Below are the code and all the weights of a small trained network. Each question names an input and a class and asks about switching units off, where a switched-off unit gives its printed mean instead of its output.

import numpy as np


def w(rows, s, z=0):
    codes = np.array(rows[::2]) - 128.0
    scale = np.full(codes.shape[1], s)
    scale[-1] = z or s
    return codes * scale


def f(y):
    return np.maximum(y, 0)


def log_softmax(a):
    a = a - a.max(-1, keepdims=True)
    return a - np.log(np.exp(a).sum(-1, keepdims=True))


def net(x, mask):
    res = np.array(x, float).reshape(1, 3) / 4 @ E
    y = f(res @ A[0][:, :-1].T + A[0][:, -1])
    res = res + np.where(mask, y, B[0][:, -1]) @ B[0][:, :-1]
    return log_softmax(res[-1] @ U[:, :-1].T + U[:, -1])


A, B = {}, {}
E = w([
[150,92,114,60,187,100,240,245,178],'x0',
[181,132,111,43,190,208,50,27,175],'x1',
[222,195,53,182,107,102,143,141,147],'x2',
],0.012)
A[0] = w([
[181,39,148,64,208,88,227,190,215,49],'neuron 1',
[204,174,33,164,77,61,133,123,149,21],'neuron 2',
[122,143,197,152,100,118,77,72,64,66],'neuron 3',
[73,144,124,160,72,113,174,154,86,133],'neuron 4',
[67,92,205,79,130,121,104,128,111,44],'neuron 5',
[53,117,190,81,145,95,141,103,137,57],'neuron 6',
[61,88,164,101,132,129,87,146,82,58],'neuron 7',
[179,160,136,53,172,233,105,54,247,172],'neuron 8',
[103,154,109,169,122,151,129,65,45,70],'neuron 9',
[167,93,135,132,95,167,145,112,70,4],'neuron 10',
[187,231,20,156,114,88,97,142,160,49],'neuron 11',
[109,146,119,170,56,119,61,72,94,104],'neuron 12',
[88,134,180,172,56,34,142,187,75,133],'neuron 13',
],0.011,0.0021)
B[0] = w([
[166,230,145,200,219,114,129,207,48,253],'neuron 1',
[81,72,203,124,90,147,77,141,242,197],'neuron 2',
[123,140,108,208,179,99,156,198,129,181],'neuron 3',
[156,72,18,72,60,157,135,54,42,186],'neuron 4',
[61,127,204,109,93,190,82,93,232,172],'neuron 5',
[125,137,251,134,132,166,33,94,242,167],'neuron 6',
[7,159,207,54,87,166,12,176,184,166],'neuron 7',
[151,12,63,88,105,90,218,61,16,233],'neuron 8',
[166,205,125,168,172,35,171,180,134,172],'neuron 9',
[64,140,120,142,166,72,124,128,118,135],'neuron 10',
[34,143,241,61,47,144,59,109,254,201],'neuron 11',
[213,188,93,199,190,103,176,244,66,194],'neuron 12',
[130,97,7,12,98,90,129,32,61,217],'neuron 13',
],0.007,0.023)
U = w([
[132,68,30,78,128,146,152,31,63,254],'0',
[148,253,108,222,205,144,145,203,98,56],'1',
[74,142,194,104,109,170,113,102,246,56],'2',
],0.011,0.0012)

Each question gives the input, the list of numbers given to net, and the class t.
The units are the neurons (one row each of A and B). Each row of codes is followed by its name. A weight is (code - 128) times the scale printed after its matrix; where a second scale follows, it is the last column's (A, B and U).
mask holds one flag per neuron, in row order. A switched-off neuron (its flag False) gives its mean, the last column of its row in B, instead of its output. The means were averaged over made-up inputs and are rounded, as every weight is.
A unit's drop is (log p(t) with every unit on - log p(t) with that unit switched off) / (log p(t) with every unit on - log p(t) with every unit switched off).
The circuit of an input: a set's keep is (log p(t) with only the set's units on - log p(t) with every unit switched off) / (log p(t) with every unit on - log p(t) with every unit switched off). Starting from the 12 units with the biggest drops (on a tie, the unit counted first), units are removed one at a time, each time the one whose removal leaves the highest keep (on an exact tie, the one counted first), for as long as the keep stays at least 0.8.
circuit, biggest first: the units of the circuit, biggest drop first
k most important neurons: the k neurons with the biggest drops, biggest first
drop of u: that unit's drop, to one decimal
input [4,-7,5], class 0: circuit, biggest first => [neuron 13]
input [6,-5,-7], class 2: 3 most important neurons => [neuron 5; neuron 6; neuron 12]
input [-7,6,8], class 2: 2 most important neurons => [neuron 11; neuron 1]
input [7,-7,-5], class 0: 2 most important neurons => [neuron 13; neuron 4]
input [-4,2,-4], class 1: 3 most important neurons => [neuron 11; neuron 12; neuron 2]
input [6,-7,-8], class 2: 2 most important neurons => [neuron 6; neuron 8]
input [-3,-3,-4], class 2: 3 most important neurons => [neuron 8; neuron 1; neuron 7]
input [-7,6,6], class 1: 3 most important neurons => [neuron 12; neuron 13; neuron 9]
input [2,6,-7], class 2: 2 most important neurons => [neuron 6; neuron 5]
input [-3,-7,-8], class 2: 3 most important neurons => [neuron 7; neuron 5; neuron 8]
input [-5,-2,-4], class 1: 2 most important neurons => [neuron 12; neuron 11]
input [-8,6,-7], class 1: 2 most important neurons => [neuron 12; neuron 3]
input [5,3,2], class 1: 2 most important neurons => [neuron 1; neuron 13]
input [-3,3,6], class 2: circuit, biggest first => [neuron 11]
input [-2,-4,6], class 2: drop of neuron 8 => 0.3
input [-1,-3,-7], class 2: drop of neuron 5 => 0.0
input [-5,3,-3], class 1: drop of neuron 13 => 0.1
